Below are the code and all the weights of a small trained network. Each question names an input and a class and asks about switching units off, where a switched-off unit gives its printed mean instead of its output.

import numpy as np


def w(rows, s, z=0):
    codes = np.array(rows[::2]) - 128.0
    scale = np.full(codes.shape[1], s)
    scale[-1] = z or s
    return codes * scale


def f(y):
    return y / 2 * (1 + np.tanh(0.7978845608 * (y + 0.044715 * y**3)))


def log_softmax(a):
    a = a - a.max(-1, keepdims=True)
    return a - np.log(np.exp(a).sum(-1, keepdims=True))


def net(x, mask):
    res = np.array(x, float).reshape(1, 3) / 4 @ E
    y = f(res @ A[0][:, :-1].T + A[0][:, -1])
    res = res + np.where(mask, y, B[0][:, -1]) @ B[0][:, :-1]
    return log_softmax(res[-1] @ U[:, :-1].T + U[:, -1])


A, B = {}, {}
E = w([
[171,24,205,8,35,201],'x0',
[13,61,175,58,210,81],'x1',
[116,163,47,33,104,154],'x2',
],0.012)
A[0] = w([
[98,153,22,126,180,135,156],'N0',
[169,104,201,193,166,169,248],'N1',
[71,108,146,119,230,96,254],'N2',
[187,199,96,107,154,78,164],'N3',
[200,157,236,124,56,205,170],'N4',
[92,102,254,71,144,163,94],'N5',
[166,167,28,142,109,131,147],'N6',
[112,104,173,185,138,83,187],'N7',
[148,141,138,160,157,111,246],'N8',
[78,182,112,72,188,104,109],'N9',
[179,144,138,134,24,135,222],'N10',
[211,111,93,45,84,177,100],'N11',
[78,82,147,25,124,162,74],'N12',
[86,135,107,85,215,77,120],'N13',
[120,187,171,183,198,88,241],'N14',
[48,84,159,182,137,102,110],'N15',
[134,94,201,143,110,140,155],'N16',
[45,137,150,152,177,71,130],'N17',
[93,72,160,90,100,120,33],'N18',
[180,182,78,215,119,161,214],'N19',
[56,200,134,96,148,179,163],'N20',
[138,103,104,165,157,113,171],'N21',
[130,191,95,204,105,162,225],'N22',
[77,44,185,39,148,174,53],'N23',
],0.013,0.0051)
B[0] = w([
[152,104,80,31,75,116,201],'N0',
[151,164,193,246,200,75,204],'N1',
[135,176,137,43,193,73,239],'N2',
[74,60,44,123,32,146,181],'N3',
[180,202,204,204,167,192,246],'N4',
[61,31,188,179,158,56,229],'N5',
[67,44,73,90,2,176,202],'N6',
[88,113,155,166,250,127,189],'N7',
[90,109,171,158,174,61,180],'N8',
[182,207,95,59,57,114,192],'N9',
[142,137,154,233,131,215,222],'N10',
[143,199,133,103,67,240,234],'N11',
[69,81,90,117,41,132,240],'N12',
[173,216,117,60,112,111,209],'N13',
[45,110,180,65,205,116,231],'N14',
[86,214,170,73,205,159,187],'N15',
[154,92,210,178,174,106,182],'N16',
[183,230,186,99,176,101,214],'N17',
[88,64,95,192,106,115,187],'N18',
[50,38,162,172,90,44,240],'N19',
[132,170,100,53,72,95,168],'N20',
[52,113,130,125,176,94,163],'N21',
[29,65,182,165,101,63,219],'N22',
[65,37,77,142,81,126,254],'N23',
],0.0089,0.019)
U = w([
[87,64,167,180,181,49,102],'0',
[82,85,86,86,71,127,205],'1',
[111,195,197,80,220,145,120],'2',
[197,217,94,41,98,76,75],'3',
[217,146,233,199,167,138,61],'4',
[170,168,131,107,94,250,3],'5',
],0.012,0.0046)

Each question gives the input, the list of numbers given to net, and the class t.
The units are the neurons (one row each of A and B). Each row of codes is followed by its name. A weight is (code - 128) times the scale printed after its matrix; where a second scale follows, it is the last column's (A, B and U).
mask holds one flag per neuron, in row order. A switched-off neuron (its flag False) gives its mean, the last column of its row in B, instead of its output. The means were averaged over made-up inputs and are rounded, as every weight is.
A unit's drop is (log p(t) with every unit on - log p(t) with that unit switched off) / (log p(t) with every unit on - log p(t) with every unit switched off).
The circuit of an input: a set's keep is (log p(t) with only the set's units on - log p(t) with every unit switched off) / (log p(t) with every unit on - log p(t) with every unit switched off). Starting from the 12 units with the biggest drops (on a tie, the unit counted first), units are removed one at a time, each time the one whose removal leaves the highest keep (on an exact tie, the one counted first), for as long as the keep stays at least 0.8.
units of the circuit, in order: the units of the circuit, biggest drop first
most important unit: the unit with the biggest drop
k most important neurons: the k neurons with the biggest drops, biggest first
drop when u is switched off: that unit's drop, to one decimal
input [6,-1,2], class 5: most important unit => N11
input [2,-6,1], class 5: units of the circuit, in order => (N11 N5)
input [-8,0,7], class 1: 4 most important neurons => (N6 N3 N22 N19)
input [-4,8,0], class 2: 3 most important neurons => (N15 N14 N7)
input [3,0,7], class 5: 2 most important neurons => (N11 N19)
input [-8,1,-6], class 2: 2 most important neurons => (N17 N15)
input [1,7,5], class 1: 2 most important neurons => (N23 N12)
input [0,1,-5], class 2: 3 most important neurons => (N19 N23 N22)
input [0,1,-6], class 2: 2 most important neurons => (N19 N23)
input [-7,1,7], class 3: 3 most important neurons => (N9 N13 N23)
input [4,1,1], class 1: 2 most important neurons => (N1 N7)
input [0,5,-4], class 2: drop when N19 is switched off => 0.2
input [5,-6,0], class 4: drop when N4 is switched off => 0.5
input [-5,-3,1], class 1: units of the circuit, in order => (N6)
input [1,0,-5], class 4: drop when N23 is switched off => 0.2
input [5,0,-8], class 4: drop when N4 is switched off => 0.5
input [8,0,-5], class 4: 2 most important neurons => (N4 N19)
